Here is a tiny trained network, its code and every weight. The questions are about switching its units off for an input and a target symbol, where a switched-off unit gives its printed mean instead of its output.

import numpy as np


def w(rows, s, z=0):
    codes = np.array(rows[::2]) - 128.0
    scale = np.full(codes.shape[1], s)
    scale[-1] = z or s
    return codes * scale


def norm(h):
    return h / np.sqrt((h * h).mean(-1, keepdims=True) + 1e-5)


def f(y):
    return y / 2 * (1 + np.tanh(0.7978845608 * (y + 0.044715 * y**3)))


def softmax(a):
    e = np.exp(a - a.max(-1, keepdims=True))
    return e / e.sum(-1, keepdims=True)


def log_softmax(a):
    a = a - a.max(-1, keepdims=True)
    return a - np.log(np.exp(a).sum(-1, keepdims=True))


def net(x, mask):
    ids = ['αβδζθλω'.index(c) for c in x.split()]
    T = len(ids)
    res = E[ids] + P[:T]
    u = 0
    for l in range(2):
        q, k, v = (norm(res) @ M[l].T for M in (Q, K, V))
        z = softmax(np.where(np.tri(T) > 0, q @ k.T / 4**0.5, -1e9)) @ v
        res = res + np.where(mask[u], z, O[l][:, -1]) @ O[l][:, :-1]
        u += 1
        y = f(norm(res) @ A[l][:, :-1].T + A[l][:, -1])
        res = res + np.where(mask[u : u + 12], y, B[l][:, -1]) @ B[l][:, :-1]
        u += 12
    return log_softmax(norm(res)[-1] @ U[:, :-1].T + U[:, -1])


Q, K, V, O, A, B = {}, {}, {}, {}, {}, {}
E = w([
[149,173,236],'α',
[89,27,81],'β',
[130,233,168],'δ',
[153,246,27],'ζ',
[88,85,178],'θ',
[94,83,52],'λ',
[93,31,73],'ω',
],0.0012)
P = w([
[128,103,111],'0',
[32,145,151],'1',
[148,117,101],'2',
[32,142,149],'3',
[166,127,106],'4',
[31,144,146],'5',
[186,128,103],'6',
[28,147,144],'7',
[211,124,102],'8',
[21,153,152],'9',
[248,130,108],'10',
[13,161,154],'11',
],0.0013)
Q[0] = w([
[5,186,27],'L0H1',
[116,92,179],'L0H1',
[138,62,230],'L0H1',
[126,170,87],'L0H1',
],0.0031)
K[0] = w([
[32,86,114],'L0H1',
[211,73,186],'L0H1',
[252,90,181],'L0H1',
[66,147,110],'L0H1',
],0.003)
V[0] = w([
[162,88,102],'L0H1',
[250,104,133],'L0H1',
[145,112,126],'L0H1',
[179,104,105],'L0H1',
],0.0014)
O[0] = w([
[81,151,82,104],'L0H1',
[35,254,208,2],'L0H1',
[121,154,117,108],'L0H1',
[16,175,130,91],'L0H1',
],0.00072,0.00061)
A[0] = w([
[245,130,156,116],'L0N1',
[130,147,123,149],'L0N2',
[93,111,205,130],'L0N3',
[169,142,86,47],'L0N4',
[123,117,125,100],'L0N5',
[107,118,121,102],'L0N6',
[193,98,126,6],'L0N7',
[128,128,128,128],'L0N8',
[46,164,253,21],'L0N9',
[141,238,165,223],'L0N10',
[136,234,162,235],'L0N11',
[201,47,248,99],'L0N12',
],0.0031,0.0013)
B[0] = w([
[102,161,193,109],'L0N1',
[108,116,137,150],'L0N2',
[122,140,55,132],'L0N3',
[120,130,93,102],'L0N4',
[139,138,131,112],'L0N5',
[141,137,138,123],'L0N6',
[166,180,136,52],'L0N7',
[128,128,128,128],'L0N8',
[188,140,3,133],'L0N9',
[86,27,123,246],'L0N10',
[91,38,126,255],'L0N11',
[32,152,138,96],'L0N12',
],0.0025,0.00099)
Q[1] = w([
[161,169,179],'L1H1',
[57,83,66],'L1H1',
[239,213,251],'L1H1',
[60,107,106],'L1H1',
],0.013)
K[1] = w([
[35,95,89],'L1H1',
[203,155,189],'L1H1',
[30,91,66],'L1H1',
[184,167,254],'L1H1',
],0.0082)
V[1] = w([
[172,6,174],'L1H1',
[60,215,176],'L1H1',
[78,244,84],'L1H1',
[84,178,161],'L1H1',
],0.0022)
O[1] = w([
[252,134,206,177],'L1H1',
[87,48,33,2],'L1H1',
[9,114,53,85],'L1H1',
[103,74,78,50],'L1H1',
],0.002,0.0012)
A[1] = w([
[131,110,116,77],'L1N1',
[116,109,131,87],'L1N2',
[82,144,130,90],'L1N3',
[72,99,121,113],'L1N4',
[145,108,125,87],'L1N5',
[135,134,121,136],'L1N6',
[86,107,115,102],'L1N7',
[233,110,132,107],'L1N8',
[127,125,130,123],'L1N9',
[241,114,131,114],'L1N10',
[167,136,68,151],'L1N11',
[234,216,2,4],'L1N12',
],0.0055,0.0032)
B[1] = w([
[168,170,163,73],'L1N1',
[135,175,132,88],'L1N2',
[63,188,191,120],'L1N3',
[132,226,77,173],'L1N4',
[156,166,133,83],'L1N5',
[135,121,130,138],'L1N6',
[147,220,98,137],'L1N7',
[98,207,33,227],'L1N8',
[129,131,130,122],'L1N9',
[95,197,15,254],'L1N10',
[128,57,125,186],'L1N11',
[5,135,45,229],'L1N12',
],0.0024,0.0013)
U = w([
[139,69,197,186],'α',
[199,19,128,155],'β',
[31,254,184,123],'δ',
[213,195,102,145],'ζ',
[181,170,108,1],'θ',
[140,152,78,28],'λ',
[16,23,88,238],'ω',
],0.0068,0.0018)

Each question gives the input, a string of symbols that net reads in full, and the target symbol t.
The units are the heads (4 rows each of Q, K, V and O) and the neurons (one row each of A and B). Each row of codes is followed by its name. A weight is (code - 128) times the scale printed after its matrix; where a second scale follows, it is the last column's (O, A, B and U).
mask holds one flag per unit, layer by layer, with each layer's heads first. A switched-off unit (its flag False) gives its mean, the last column of its rows in O or B, instead of its output. The means were averaged over made-up inputs and are rounded, as every weight is.
A unit's drop is (log p(t) with every unit on - log p(t) with that unit switched off) / (log p(t) with every unit on - log p(t) with every unit switched off).
The circuit of an input: a set's keep is (log p(t) with only the set's units on - log p(t) with every unit switched off) / (log p(t) with every unit on - log p(t) with every unit switched off). Starting from the 12 units with the biggest drops (on a tie, the unit counted first), units are removed one at a time, each time the one whose removal leaves the highest keep (on an exact tie, the one counted first), for as long as the keep stays at least 0.8.
circuit, biggest first: the units of the circuit, biggest drop first
most important unit: the unit with the biggest drop
top k neurons: the k neurons with the biggest drops, biggest first
top k neurons in layer l: the k neurons of layer l with the biggest drops, biggest first
input ζ λ ω δ, target ζ: top 4 neurons : [L0N10 L0N9 L0N3 L0N11]
input β α β δ ζ δ ζ ζ α β, target β: circuit, biggest first : [L1H1 L1N12 L0N12 L0N10]
input ζ λ α ω ζ ω δ, target β: circuit, biggest first : [L0N10 L1N12 L0N11]
input α ζ ζ θ λ ζ, target α: top 3 neurons in layer 0 : [L0N10 L0N9 L0N11]
input ζ ω λ θ ω ζ, target ζ: most important unit : L0N9
input ζ ω ω λ, target ζ: top 3 neurons : [L0N9 L0N11 L0N10]
input ζ θ λ θ, target α: top 3 neurons in layer 0 : [L0N12 L0N10 L0N11]
input θ ζ ω δ, target ζ: top 2 neurons : [L0N9 L0N3]
input λ θ α θ, target β: top 2 neurons : [L0N9 L0N12]
input θ θ ζ ζ θ ω α ζ α λ, target β: top 4 neurons : [L0N12 L0N1 L1N12 L1N10]
input ζ ω ζ ζ ζ α ω α, target ζ: top 2 neurons : [L0N9 L0N10]
input ζ ζ θ ω α ζ α ζ, target β: top 3 neurons in layer 1 : [L1N12 L1N10 L1N8]
input ω β ζ θ α ω δ ω λ δ, target α: top 3 neurons : [L0N11 L0N10 L0N12]
input ω ω α, target α: most important unit : L0N12
input ζ θ α θ, target β: top 2 neurons in layer 0 : [L0N1 L0N9]
input θ ζ ω θ ζ ω, target δ: top 3 neurons in layer 0 : [L0N12 L0N10 L0N11]
input θ θ δ λ ζ ζ ζ θ ζ α α λ, target β: top 2 neurons : [L0N1 L1N12]
input ζ θ α ω, target β: top 2 neurons : [L0N12 L1N12]
input ω ζ ζ α θ θ ζ θ α ζ ω β, target ζ: top 4 neurons in layer 0 : [L0N10 L0N11 L0N9 L0N12]
input λ ζ ζ δ α ω θ ω λ λ, target α: top 4 neurons in layer 0 : [L0N3 L0N9 L0N12 L0N10]
input λ ω ω, target ζ: top 2 neurons in layer 0 : [L0N9 L0N3]
input ζ θ λ ζ, target α: top 2 neurons : [L0N12 L0N9]
input ζ λ β ζ θ δ, target ω: top 3 neurons : [L0N12 L0N11 L0N10]
input α ζ ω θ, target ζ: top 4 neurons : [L0N9 L0N3 L1N12 L0N10]
